Below are the code and all the weights of a small trained network. Each question names an input and a class and asks about switching units off, where a switched-off unit gives its printed mean instead of its output.

import numpy as np


def w(rows, s, z=0):
    codes = np.array(rows[::2]) - 128.0
    scale = np.full(codes.shape[1], s)
    scale[-1] = z or s
    return codes * scale


def norm(h):
    return h / np.sqrt((h * h).mean(-1, keepdims=True) + 1e-5)


def f(y):
    return np.maximum(y, 0)


def log_softmax(a):
    a = a - a.max(-1, keepdims=True)
    return a - np.log(np.exp(a).sum(-1, keepdims=True))


def net(x, mask):
    res = np.array(x, float).reshape(1, 8) / 4 @ E
    u = 0
    for l in range(3):
        y = f(norm(res) @ A[l][:, :-1].T + A[l][:, -1])
        res = res + np.where(mask[u : u + 8], y, B[l][:, -1]) @ B[l][:, :-1]
        u += 8
    return log_softmax(norm(res)[-1] @ U[:, :-1].T + U[:, -1])


A, B = {}, {}
E = w([
[128,138,130,123,145,128,126,113,143,131,115],'x0',
[129,128,132,128,128,132,128,123,119,119,129],'x1',
[144,134,123,128,140,127,117,125,124,134,122],'x2',
[114,126,134,127,125,129,139,123,138,125,129],'x3',
[201,138,122,39,35,192,139,108,149,144,118],'x4',
[115,126,129,126,124,125,137,132,142,132,128],'x5',
[101,200,116,157,88,141,191,123,53,210,64],'x6',
[119,92,1,90,103,51,187,63,104,99,115],'x7',
],0.0085)
A[0] = w([
[97,190,200,228,209,167,100,193,170,95,190,212],'L0N1',
[207,112,64,86,1,203,157,55,176,106,106,41],'L0N2',
[142,14,40,67,143,41,190,83,130,73,114,50],'L0N3',
[156,145,250,182,101,130,147,161,81,176,109,1],'L0N4',
[187,122,173,167,151,94,98,101,86,155,134,60],'L0N5',
[61,139,108,155,117,145,174,93,49,196,58,175],'L0N6',
[206,177,216,56,56,206,113,195,159,155,133,79],'L0N7',
[85,237,185,175,130,217,211,182,59,217,72,70],'L0N8',
],0.0048,0.0028)
B[0] = w([
[105,161,130,83,182,115,116,241,79,155,133,254],'L0N1',
[131,171,171,31,174,137,75,152,71,218,181,198],'L0N2',
[118,82,174,148,88,74,60,69,138,149,109,223],'L0N3',
[101,105,140,120,199,159,89,53,138,162,65,181],'L0N4',
[70,76,131,122,70,87,143,169,172,137,203,140],'L0N5',
[237,156,128,157,167,74,145,237,95,114,101,231],'L0N6',
[159,97,73,230,97,153,205,82,177,36,100,208],'L0N7',
[90,103,150,115,3,72,22,75,169,98,59,254],'L0N8',
],0.0065,0.0069)
A[1] = w([
[139,54,174,134,105,183,131,103,191,77,132,30],'L1N1',
[125,186,95,60,112,135,179,166,89,180,144,2],'L1N2',
[143,178,70,122,106,71,255,118,63,130,113,125],'L1N3',
[189,123,129,97,141,249,138,109,196,103,167,68],'L1N4',
[127,173,135,189,73,152,129,90,140,134,150,3],'L1N5',
[137,182,129,180,117,163,160,98,104,183,96,60],'L1N6',
[88,152,153,113,149,179,106,185,128,118,87,213],'L1N7',
[105,128,90,222,126,71,112,71,132,91,135,73],'L1N8',
],0.0082,0.0023)
B[1] = w([
[177,206,29,128,130,172,202,175,127,183,74,192],'L1N1',
[26,174,116,41,91,82,105,162,94,163,165,170],'L1N2',
[144,242,140,141,171,230,172,136,148,153,77,235],'L1N3',
[149,136,52,254,149,146,213,184,115,135,105,206],'L1N4',
[168,85,62,112,178,102,68,78,170,129,157,150],'L1N5',
[106,91,99,114,96,105,61,96,136,96,233,185],'L1N6',
[131,26,109,69,198,140,176,66,103,94,182,254],'L1N7',
[115,119,169,200,141,148,133,241,127,109,57,232],'L1N8',
],0.0065,0.0053)
A[2] = w([
[76,69,150,149,142,76,73,143,120,100,103,81],'L2N1',
[122,96,120,75,158,141,127,139,126,121,255,119],'L2N2',
[136,130,125,131,90,140,123,79,158,111,131,34],'L2N3',
[166,100,142,101,100,107,104,70,156,152,155,7],'L2N4',
[142,108,96,178,120,110,137,132,180,80,157,121],'L2N5',
[160,119,82,99,60,168,121,68,145,162,113,53],'L2N6',
[151,131,110,143,75,146,102,103,150,121,94,103],'L2N7',
[105,115,138,84,142,115,106,122,152,142,154,12],'L2N8',
],0.012,0.0019)
B[2] = w([
[134,209,108,19,15,147,113,52,103,162,158,251],'L2N1',
[178,15,160,207,125,157,165,41,222,80,149,181],'L2N2',
[122,55,195,140,131,149,126,133,178,71,177,143],'L2N3',
[141,134,136,183,209,249,166,255,196,82,114,155],'L2N4',
[53,210,93,110,61,47,79,108,63,210,101,170],'L2N5',
[72,33,214,130,157,87,61,89,141,69,171,187],'L2N6',
[118,83,154,135,253,111,199,136,177,98,242,171],'L2N7',
[133,131,93,185,99,129,169,215,119,97,134,151],'L2N8',
],0.0071,0.012)
U = w([
[135,14,177,132,161,130,120,82,200,65,191,89],'0',
[97,199,139,6,37,75,68,77,80,175,130,63],'1',
[194,172,60,221,139,150,225,222,145,139,48,250],'2',
],0.013,0.0013)

Each question gives the input, the list of numbers given to net, and the class t.
The units are the neurons (one row each of A and B). Each row of codes is followed by its name. A weight is (code - 128) times the scale printed after its matrix; where a second scale follows, it is the last column's (A, B and U).
mask holds one flag per neuron, layer by layer. A switched-off neuron (its flag False) gives its mean, the last column of its row in B, instead of its output. The means were averaged over made-up inputs and are rounded, as every weight is.
A unit's drop is (log p(t) with every unit on - log p(t) with that unit switched off) / (log p(t) with every unit on - log p(t) with every unit switched off).
The circuit of an input: a set's keep is (log p(t) with only the set's units on - log p(t) with every unit switched off) / (log p(t) with every unit on - log p(t) with every unit switched off). Starting from the 12 units with the biggest drops (on a tie, the unit counted first), units are removed one at a time, each time the one whose removal leaves the highest keep (on an exact tie, the one counted first), for as long as the keep stays at least 0.8.
circuit, biggest first: the units of the circuit, biggest drop first
unit that matters most: the unit with the biggest drop
k most important neurons: the k neurons with the biggest drops, biggest first
top k neurons in layer l: the k neurons of layer l with the biggest drops, biggest first
drop of u: that unit's drop, to one decimal
input [-8,-2,-2,1,-3,0,1,-5], class 1: circuit, biggest first -> [L0N8 L2N1]
input [-5,-2,2,1,-7,-2,-1,1], class 1: circuit, biggest first -> [L2N1]
input [-3,7,3,6,0,3,7,1], class 2: 2 most important neurons -> [L0N6 L2N1]
input [7,-5,1,5,-4,8,2,1], class 2: top 2 neurons in layer 0 -> [L0N3 L0N6]
input [-6,-6,2,-4,1,-1,8,-7], class 0: top 2 neurons in layer 0 -> [L0N7 L0N8]
input [-7,4,1,-7,1,4,3,-7], class 0: 2 most important neurons -> [L0N7 L2N7]
input [1,2,0,6,4,1,0,8], class 0: 2 most important neurons -> [L0N3 L0N1]
input [-3,3,1,-2,0,-6,-7,2], class 1: 2 most important neurons -> [L0N2 L2N5]
input [7,6,7,-5,-4,2,1,3], class 2: 2 most important neurons -> [L0N8 L1N3]
input [4,5,-1,8,-5,-6,-4,1], class 1: 2 most important neurons -> [L2N1 L0N2]
input [-2,5,4,-4,4,4,-1,-4], class 2: 2 most important neurons -> [L1N4 L0N7]
input [0,2,4,-4,2,-5,-7,-8], class 2: top 2 neurons in layer 1 -> [L1N4 L1N1]
input [-4,3,5,-2,-4,6,-7,4], class 1: drop of L1N6 -> 0.0
input [4,2,3,4,-3,6,4,7], class 2: drop of L1N3 -> 0.1
input [5,-3,3,-8,5,5,-2,-7], class 2: drop of L1N4 -> 0.3
input [-7,-2,6,-8,8,3,1,-3], class 0: unit that matters most -> L2N6
input [1,1,6,-6,8,7,-7,-6], class 2: drop of L1N4 -> 0.6
